Rows, each followed by one of two labels for a hidden trait (new trait and labels in each part):
In the rows, zero is written as 128.
[137 43 133 119 93 205 170 124 135 152 161 41 136 110 128 125 202 146 138 106 97 124 176 128 173 208 114 131 147 117 123 109 26 157 92 123 78]	M
[136 28 168 130 168 109 130 157 132 68 105 146 89 119 147 138 76 150 131 139 145 133 162 153 99 138 117 140 142 137 137 135 62 96 131 129 53]	M
[108 204 121 120 118 144 105 150 121 112 128 139 171 158 140 96 147 117 138 102 92 145 140 131 149 142 136 131 90 90 109 141 145 77 110 161 139]	M
[151 123 129 156 143 139 100 125 127 119 130 123 131 121 144 125 151 127 116 157 123 145 111 133 142 113 131 137 145 118 108 108 51 143 140 138 143]	V
[94 120 120 201 118 161 142 153 124 137 98 60 149 129 117 155 121 68 119 120 41 159 255 90 152 146 127 80 159 172 149 126 161 167 64 116 100]	V
[122 127 105 114 194 145 221 182 155 119 131 71 197 140 128 124 188 102 196 144 208 142 121 117 113 87 145 134 126 81 134 134 139 106 105 104 112]	M
[186 154 143 113 192 156 99 129 107 152 79 179 77 92 131 125 128 140 140 138 162 164 171 158 145 151 129 144 128 112 161 139 192 121 40 103 97]	M
[97 167 92 78 130 169 213 158 127 159 152 100 168 135 143 106 172 133 162 70 142 145 106 119 109 121 133 130 119 104 156 147 113 119 111 130 103]	V
[128 167 90 218 129 101 183 182 141 92 148 251 246 151 121 158 152 114 99 191 112 141 140 121 121 130 123 149 118 119 170 165 104 125 1 118 100]	V
[134 173 122 167 108 126 94 131 114 91 93 135 131 138 139 97 152 142 94 88 115 151 169 183 121 140 132 153 113 102 94 156 137 106 151 150 144]	M
[103 100 100 203 131 93 118 159 140 117 162 255 223 189 124 140 126 126 110 120 131 123 93 147 119 130 127 153 94 94 176 161 126 174 48 138 89]	M
[81 63 113 197 148 119 118 135 131 123 131 253 164 173 138 141 126 67 146 114 97 142 153 137 160 131 119 124 113 123 168 153 127 172 36 124 121]	M
[105 143 131 104 175 125 147 144 128 123 143 110 124 124 150 127 86 142 100 106 126 105 133 155 175 114 136 155 138 105 122 138 155 113 68 135 106]	M
[132 159 110 96 152 127 162 155 119 141 99 143 131 133 144 125 188 98 138 139 135 124 107 97 173 66 119 134 175 82 118 123 188 72 65 136 106]	V
[142 130 129 156 126 90 72 123 122 103 100 147 163 103 144 121 151 149 94 87 143 130 132 166 119 152 127 141 134 87 129 129 101 135 160 143 107]	M
[135 93 140 140 110 131 125 131 137 117 141 155 162 142 140 142 144 146 148 128 147 131 157 145 106 127 129 116 135 151 133 119 92 112 167 141 107]	V
[114 55 153 123 114 84 166 139 144 85 167 205 133 121 145 140 137 157 160 133 141 121 155 132 119 143 131 109 107 133 130 110 46 99 226 139 131]	V
[117 119 134 124 150 109 99 139 138 115 141 87 114 121 137 118 146 123 115 125 153 120 99 129 175 118 134 169 126 114 138 114 170 117 90 143 97]	V
[140 132 128 94 124 162 226 166 133 173 145 95 109 173 148 127 180 112 158 155 76 124 173 160 178 129 122 163 169 142 145 93 127 104 55 135 129]	M
[128 138 119 83 121 167 215 177 130 176 130 90 124 168 141 128 192 105 155 162 53 128 152 161 185 105 109 172 172 136 133 90 138 85 63 133 127]	V
[147 146 150 125 65 70 1 94 105 130 95 181 165 92 153 114 113 160 50 64 61 109 115 150 159 197 113 126 120 106 140 111 95 141 150 179 98]	M
[105 187 117 80 102 148 133 137 118 145 141 131 173 143 147 100 151 132 140 75 90 141 127 123 142 141 143 123 119 109 139 139 118 93 110 153 119]	V
[101 60 113 123 124 83 109 133 142 73 117 135 182 159 140 139 111 132 119 116 144 113 127 133 101 100 111 119 144 108 108 125 67 142 139 166 108]	M
[168 116 137 107 127 125 153 145 126 118 164 128 94 151 147 118 191 119 155 82 122 110 155 113 156 174 129 126 164 84 133 124 121 141 109 141 101]	V
[142 106 123 116 76 138 137 110 138 152 174 113 205 168 140 152 179 137 168 134 121 130 122 141 103 126 137 114 159 174 132 123 112 132 197 149 122]	V
[165 141 126 141 151 156 101 134 134 114 138 136 179 120 138 116 117 111 122 163 106 142 164 146 110 125 132 119 137 102 78 120 15 147 221 127 148]	M
[143 77 131 125 84 141 145 120 149 132 171 66 182 179 132 156 138 140 167 136 113 128 129 141 81 114 130 112 148 202 127 125 77 130 203 139 97]	M
[153 117 132 126 147 127 103 133 128 119 109 142 132 135 141 130 123 137 129 131 151 137 145 146 115 135 123 131 134 125 134 129 121 129 88 132 90]	M
[141 129 122 124 118 106 105 123 123 135 112 141 149 102 145 124 145 148 110 78 142 128 118 151 116 147 123 135 134 112 146 128 101 141 155 138 99]	V
[157 89 128 180 142 99 60 122 132 107 81 120 138 103 126 140 124 136 108 130 161 131 135 163 114 135 132 144 130 112 113 136 123 127 144 122 128]	M
[73 134 119 152 172 100 155 123 151 146 93 169 193 150 144 117 222 140 99 61 178 142 118 144 174 150 117 121 119 85 176 111 142 158 78 186 109]	M
[127 52 151 122 151 104 103 145 134 57 121 157 149 140 147 130 113 146 121 129 156 122 153 152 95 134 115 137 145 123 131 121 58 114 150 153 67]	M
[168 133 134 114 133 147 105 119 125 148 129 171 140 130 138 139 150 139 158 133 142 146 137 143 129 134 134 126 130 149 151 124 141 118 133 120 110]	V
[136 109 123 141 154 120 138 119 131 120 138 80 105 122 140 132 138 123 98 147 144 141 99 127 180 105 137 150 144 130 118 123 105 136 68 146 125]	V
[150 87 115 166 160 113 127 131 137 131 86 95 132 92 121 144 155 131 131 120 191 134 123 153 89 115 133 141 139 120 133 136 113 155 137 93 112]	M
[120 139 133 100 160 136 118 143 128 143 141 131 156 120 138 125 89 134 112 118 107 109 121 146 155 111 134 150 135 120 110 135 138 110 101 135 108]	M
[115 100 110 126 148 159 192 130 139 134 119 138 161 128 140 139 151 103 128 136 132 130 142 124 168 113 108 169 172 95 140 104 107 81 101 138 99]	V
[123 101 124 118 125 90 108 129 134 103 133 171 151 134 142 129 139 139 137 112 160 122 129 136 122 130 125 121 142 113 123 114 97 129 136 151 131]	V
[142 116 118 128 139 146 152 135 124 136 136 142 147 127 142 127 190 113 129 115 149 124 140 98 157 132 118 127 157 63 122 122 134 96 90 134 88]	V

New part:
[131 134 145 122 135 132 149 150 146 125 102 122 129 91 125 112 123 95 118 175 107 136 149 128 122 133 100 130 101 134 121 132 182 142 127 112 105 127]	CL
[141 130 95 140 133 156 138 67 141 124 111 118 111 73 122 126 100 111 115 173 77 128 156 129 115 116 103 132 93 113 123 130 231 129 150 116 145 124]	CL
[123 144 118 113 142 145 140 84 154 121 116 119 125 96 127 97 115 114 116 184 99 128 159 125 120 137 100 129 86 142 122 133 187 158 137 113 106 121]	Ff
[130 144 149 117 115 133 114 145 152 135 104 132 125 127 123 126 127 139 122 133 146 133 128 127 114 122 105 122 138 123 127 130 175 178 130 132 84 127]	CL
[123 155 149 113 121 139 107 129 122 134 113 127 129 105 124 121 131 159 111 139 135 134 146 129 114 123 105 122 112 137 130 132 155 164 139 128 67 122]	Ff
[127 158 168 115 134 134 142 140 160 128 115 119 136 140 120 103 150 96 110 181 94 147 147 130 122 135 117 131 145 141 132 129 168 121 146 114 71 129]	Ff
[126 146 135 116 129 128 145 127 147 129 109 122 134 142 121 105 136 118 125 187 106 143 144 131 120 133 112 131 135 143 120 129 179 176 141 113 105 127]	Ff
[129 135 172 121 136 131 143 147 152 133 99 124 132 99 127 111 131 106 123 177 114 134 149 129 123 125 93 137 109 137 124 133 186 167 125 112 108 123]	CL
[122 166 134 113 127 154 111 97 181 126 136 119 126 111 131 116 121 106 121 134 134 124 148 119 116 138 113 122 127 122 134 137 154 178 139 134 86 123]	CL
[139 182 139 139 116 153 112 78 125 137 108 128 117 56 127 119 113 104 119 171 119 158 167 123 114 125 97 104 109 123 135 128 149 236 148 121 86 122]	CL
[128 123 122 119 123 138 112 118 112 135 118 128 130 119 126 131 126 160 110 134 120 130 142 128 118 124 104 125 118 134 129 128 166 166 136 130 101 130]	Ff
[133 162 145 118 131 142 135 97 156 135 120 122 134 113 129 119 138 117 125 195 97 140 149 129 118 117 110 136 141 130 125 131 214 175 149 115 122 124]	Ff
[127 171 142 135 124 152 115 87 130 134 131 128 130 92 131 118 126 99 117 141 119 142 160 124 120 137 102 118 118 129 140 133 120 193 150 123 91 123]	CL
[137 133 148 130 135 142 143 140 146 125 106 120 125 76 122 119 119 89 110 164 92 137 146 128 123 126 103 128 94 123 127 132 190 112 135 114 110 126]	CL
[129 160 102 138 105 134 112 136 126 132 110 128 123 122 121 132 119 133 128 125 151 130 127 131 114 124 118 124 128 117 120 133 155 185 145 127 105 125]	CL
[130 129 158 132 141 148 143 118 148 127 112 119 122 102 121 112 120 102 111 170 91 129 147 129 122 125 98 139 97 129 131 131 193 96 141 116 102 122]	CL
[125 156 113 109 141 146 141 112 163 116 127 119 134 96 128 103 128 89 110 166 86 137 154 122 120 144 122 120 104 136 125 136 156 125 143 116 102 129]	Ff
[119 167 137 112 120 160 90 98 170 127 134 130 123 99 128 113 118 123 124 149 141 130 155 118 112 129 113 106 114 124 134 134 158 178 139 135 87 121]	CL
[131 154 154 118 139 155 134 108 159 130 116 123 129 78 133 116 123 105 121 184 98 132 155 126 120 120 97 138 102 130 126 135 201 164 135 113 122 120]	CL
[128 154 146 106 137 152 117 83 141 130 133 130 131 94 132 118 128 134 105 143 105 133 159 121 116 135 98 123 112 137 140 133 156 174 140 129 79 123]	Ff
[135 152 178 123 133 142 133 102 153 138 95 122 123 80 125 110 122 128 121 209 102 142 161 129 117 111 76 133 106 135 125 128 218 195 133 112 105 118]	CL
[124 147 133 122 122 142 110 100 99 134 125 126 133 99 128 125 131 146 107 140 114 134 153 128 118 130 104 125 108 140 134 132 134 160 150 124 86 123]	Ff
[122 155 174 103 127 145 93 112 139 137 117 128 128 94 126 114 132 161 105 160 126 140 161 122 112 120 98 113 104 141 136 128 157 176 132 131 58 123]	CL
[126 115 78 128 115 137 106 109 94 132 126 126 129 127 125 137 119 162 117 121 119 125 138 129 118 124 118 123 115 128 126 129 157 157 149 132 129 133]	Ff
[126 149 133 133 105 133 96 152 131 136 107 128 124 125 118 128 123 143 129 144 159 137 132 129 114 117 113 115 134 121 125 128 157 190 139 132 94 130]	CL
[127 157 116 110 134 140 140 114 158 124 117 120 133 104 127 106 128 99 116 181 93 142 153 125 121 138 115 122 116 137 120 133 170 163 143 116 109 129]	Ff
[129 125 148 132 135 134 148 106 137 132 97 119 118 124 115 101 118 124 115 195 101 136 155 133 117 124 88 135 104 138 125 125 205 144 140 113 101 123]	CL
[125 150 207 118 116 119 111 184 132 144 93 131 133 135 118 121 145 147 119 145 159 143 132 132 117 117 96 129 140 136 131 128 150 174 124 127 52 123]	CL
[136 162 132 119 130 146 140 114 158 126 118 118 130 102 123 118 134 94 110 180 88 149 149 127 120 128 122 120 132 126 127 129 190 129 152 116 105 130]	CL
[134 139 156 124 136 145 138 104 148 131 102 122 120 73 126 109 113 117 118 194 103 135 160 127 118 118 85 132 88 132 123 130 213 178 130 112 112 120]	CL
[128 146 169 105 128 141 106 116 141 136 115 129 127 105 126 121 132 155 106 148 125 140 150 123 114 123 96 117 114 135 134 129 170 178 134 130 64 124]	CL
[125 175 138 139 120 148 119 112 147 132 127 130 130 114 128 117 125 90 126 136 137 134 142 125 119 139 106 128 133 122 134 136 119 186 149 124 95 121]	CL
[136 149 97 121 126 129 146 124 145 125 102 120 127 108 121 112 122 104 118 180 95 148 145 129 119 131 121 119 120 130 115 128 190 176 141 114 127 133]	Ff
[131 146 110 126 129 149 122 74 130 129 135 130 130 97 134 125 120 113 110 130 102 132 149 125 120 140 103 124 118 128 137 133 143 182 150 127 109 127]	Ff
[135 121 109 131 120 129 131 127 102 134 114 130 132 132 126 139 128 137 116 121 119 132 132 133 123 130 110 135 133 128 127 130 165 179 145 127 114 130]	Ff
[122 168 176 105 139 141 135 96 164 134 116 121 136 121 126 97 144 121 120 207 99 141 160 129 118 129 99 137 133 151 129 131 181 183 143 112 88 119]	Ff
[121 188 158 123 125 150 112 100 131 131 124 126 130 93 128 114 133 118 113 137 132 134 155 126 116 135 104 126 109 135 135 137 120 170 148 121 63 117]	CL
[125 137 161 132 139 143 147 112 153 127 122 117 127 141 116 105 134 102 106 165 88 135 150 131 121 132 104 138 125 136 135 128 176 78 151 118 86 127]	CL
[128 159 181 121 135 147 135 95 155 138 120 121 133 133 125 111 142 119 120 177 93 138 150 132 119 118 99 146 136 137 132 129 203 148 149 114 106 120]	CL
[136 128 156 130 120 132 124 133 134 142 115 134 131 131 128 129 130 111 121 147 122 146 139 126 124 129 94 125 147 124 138 126 158 202 133 130 105 132]	CL
[138 135 103 149 102 121 118 140 76 141 92 126 124 113 119 141 121 151 121 140 133 145 132 136 116 115 106 124 124 122 120 125 150 191 149 123 113 130]	Ff
[125 125 129 140 108 125 104 147 91 144 115 126 134 133 122 131 134 147 123 139 135 140 135 134 122 123 108 124 133 134 131 127 134 171 146 126 107 131]	Ff
[123 158 136 116 119 142 108 125 140 130 119 128 127 115 124 123 125 147 118 125 142 127 139 127 113 127 113 123 118 128 126 134 160 161 142 131 82 124]	CL
[128 131 167 135 136 139 149 118 140 130 111 118 125 147 113 108 135 107 109 173 90 138 142 134 119 126 100 141 131 137 134 126 193 92 150 116 93 125]	CL
[125 183 136 128 119 152 108 109 174 129 124 131 124 103 127 114 119 102 126 144 146 132 147 121 116 133 110 118 124 117 132 137 144 191 143 129 82 119]	CL
[132 170 133 111 134 149 134 107 165 127 123 122 135 80 135 118 129 98 122 181 94 138 154 123 122 126 111 130 117 130 124 136 191 173 140 115 121 124]	CL
